Here is a tiny trained network, its code and every weight. The questions are about switching its units off for an input and a class, where a switched-off unit gives its printed mean instead of its output.

import numpy as np


def w(rows, s, z=0):
    codes = np.array(rows[::2]) - 128.0
    scale = np.full(codes.shape[1], s)
    scale[-1] = z or s
    return codes * scale


def f(y):
    return np.maximum(y, 0)


def log_softmax(a):
    a = a - a.max(-1, keepdims=True)
    return a - np.log(np.exp(a).sum(-1, keepdims=True))


def net(x, mask):
    res = np.array(x, float).reshape(1, 6) / 4 @ E
    y = f(res @ A[0][:, :-1].T + A[0][:, -1])
    res = res + np.where(mask, y, B[0][:, -1]) @ B[0][:, :-1]
    return log_softmax(res[-1] @ U[:, :-1].T + U[:, -1])


A, B = {}, {}
E = w([
[88,86,79,179,132,28,186],'x0',
[98,31,110,94,30,151,81],'x1',
[160,230,120,126,2,134,193],'x2',
[143,134,110,123,127,116,121],'x3',
[224,70,88,177,132,176,167],'x4',
[188,71,244,90,135,68,159],'x5',
],0.0095)
A[0] = w([
[90,163,166,52,147,135,77,183],'n1',
[91,154,76,162,125,156,96,138],'n2',
[34,149,154,120,156,127,79,167],'n3',
[207,81,225,85,100,65,120,133],'n4',
[72,172,126,24,124,95,156,74],'n5',
[73,29,104,62,60,146,92,204],'n6',
[172,198,152,74,45,196,160,97],'n7',
[151,166,153,190,130,154,184,152],'n8',
[111,180,131,109,69,114,174,73],'n9',
[158,190,184,67,108,203,63,217],'n10',
[97,179,136,76,99,92,132,156],'n11',
[106,164,36,173,121,183,65,78],'n12',
[113,80,87,115,74,115,125,107],'n13',
[93,113,88,131,128,4,132,254],'n14',
[126,196,123,150,223,90,142,176],'n15',
[102,81,126,102,223,118,55,25],'n16',
[85,138,133,208,69,69,196,96],'n17',
[214,98,116,173,121,203,166,109],'n18',
],0.011,0.0046)
B[0] = w([
[163,90,140,147,112,133,144,216],'n1',
[146,155,174,148,180,99,160,186],'n2',
[152,100,107,155,107,112,179,212],'n3',
[119,196,160,156,172,65,143,231],'n4',
[121,89,122,148,86,99,169,191],'n5',
[172,177,145,90,129,158,162,247],'n6',
[135,129,73,118,182,100,80,236],'n7',
[138,136,117,91,114,129,142,191],'n8',
[92,90,95,80,127,89,98,192],'n9',
[170,111,127,167,166,183,115,254],'n10',
[139,67,121,117,121,131,178,199],'n11',
[123,170,164,175,157,46,165,206],'n12',
[131,152,134,66,137,170,139,175],'n13',
[208,112,156,153,147,175,107,232],'n14',
[145,171,133,74,70,201,138,233],'n15',
[93,108,9,81,156,86,103,205],'n16',
[173,121,95,160,189,144,43,200],'n17',
[111,48,130,138,65,115,172,202],'n18',
],0.012)
U = w([
[153,106,120,113,165,130,134,255],'0',
[106,102,32,61,183,68,50,155],'1',
[112,193,192,178,198,42,151,69],'2',
[171,75,149,183,197,203,49,112],'3',
[138,9,122,129,77,98,210,113],'4',
[145,215,130,2,112,201,145,84],'5',
[92,146,150,110,115,142,65,113],'6',
[8,79,112,115,48,117,55,82],'7',
],0.0081,0.0093)

Each question gives the input, the list of numbers given to net, and the class t.
The units are the neurons (one row each of A and B). Each row of codes is followed by its name. A weight is (code - 128) times the scale printed after its matrix; where a second scale follows, it is the last column's (A, B and U).
mask holds one flag per neuron, in row order. A switched-off neuron (its flag False) gives its mean, the last column of its row in B, instead of its output. The means were averaged over made-up inputs and are rounded, as every weight is.
A unit's drop is (log p(t) with every unit on - log p(t) with that unit switched off) / (log p(t) with every unit on - log p(t) with every unit switched off).
The circuit of an input: a set's keep is (log p(t) with only the set's units on - log p(t) with every unit switched off) / (log p(t) with every unit on - log p(t) with every unit switched off). Starting from the 12 units with the biggest drops (on a tie, the unit counted first), units are removed one at a time, each time the one whose removal leaves the highest keep (on an exact tie, the one counted first), for as long as the keep stays at least 0.8.
units of the circuit, in order: the units of the circuit, biggest drop first
unit that matters most: the unit with the biggest drop
top k neurons: the k neurons with the biggest drops, biggest first
drop when u is switched off: that unit's drop, to one decimal
input [2,8,2,-5,-7,1], class 5: top 2 neurons : n6, n13
input [-7,3,1,-5,-2,-3], class 3: units of the circuit, in order : n10
input [6,-2,7,0,3,7], class 1: top 3 neurons : n17, n9, n12
input [-7,-2,7,-6,-2,-4], class 1: top 3 neurons : n7, n9, n14
input [-3,1,2,4,-5,2], class 4: units of the circuit, in order : n5, n11
input [5,3,6,1,0,7], class 2: top 2 neurons : n4, n16
input [4,-3,5,-2,-1,-3], class 1: units of the circuit, in order : n9, n17
input [-5,-2,-1,-4,8,-5], class 4: top 3 neurons : n18, n4, n17
input [4,2,-2,4,-4,-6], class 2: top 2 neurons : n12, n2
input [6,6,1,-7,-6,4], class 0: units of the circuit, in order : n17, n6
input [-3,3,8,-5,-1,-4], class 1: top 2 neurons : n7, n9
input [0,8,-3,2,5,7], class 5: units of the circuit, in order : n6, n13
input [-5,6,4,2,8,-5], class 4: top 4 neurons : n18, n17, n4, n14
input [-4,-5,7,4,6,-2], class 1: units of the circuit, in order : n7
input [-4,5,5,0,-1,2], class 1: top 2 neurons : n7, n15
input [-4,-7,-7,2,2,8], class 2: top 2 neurons : n4, n7
input [0,-3,-4,3,8,-5], class 4: top 2 neurons : n18, n4
input [6,-7,6,-5,3,5], class 5: top 4 neurons : n15, n8, n10, n12
input [8,-1,6,-3,-8,2], class 3: top 4 neurons : n17, n14, n18, n16
input [1,-5,0,3,5,-6], class 2: units of the circuit, in order : n12
input [-6,-3,-4,6,-7,-3], class 4: top 2 neurons : n3, n1
input [2,4,-3,4,2,-6], class 2: units of the circuit, in order : n12, n2
input [-7,4,0,-1,-4,5], class 3: drop when n6 is switched off : -0.1
input [1,8,-6,1,0,6], class 5: drop when n6 is switched off : 0.9
input [-3,-5,3,7,-7,-8], class 2: drop when n18 is switched off : 0.2
input [3,-2,2,-7,3,8], class 2: drop when n12 is switched off : 0.0
input [0,7,4,5,-3,-2], class 5: unit that matters most : n6
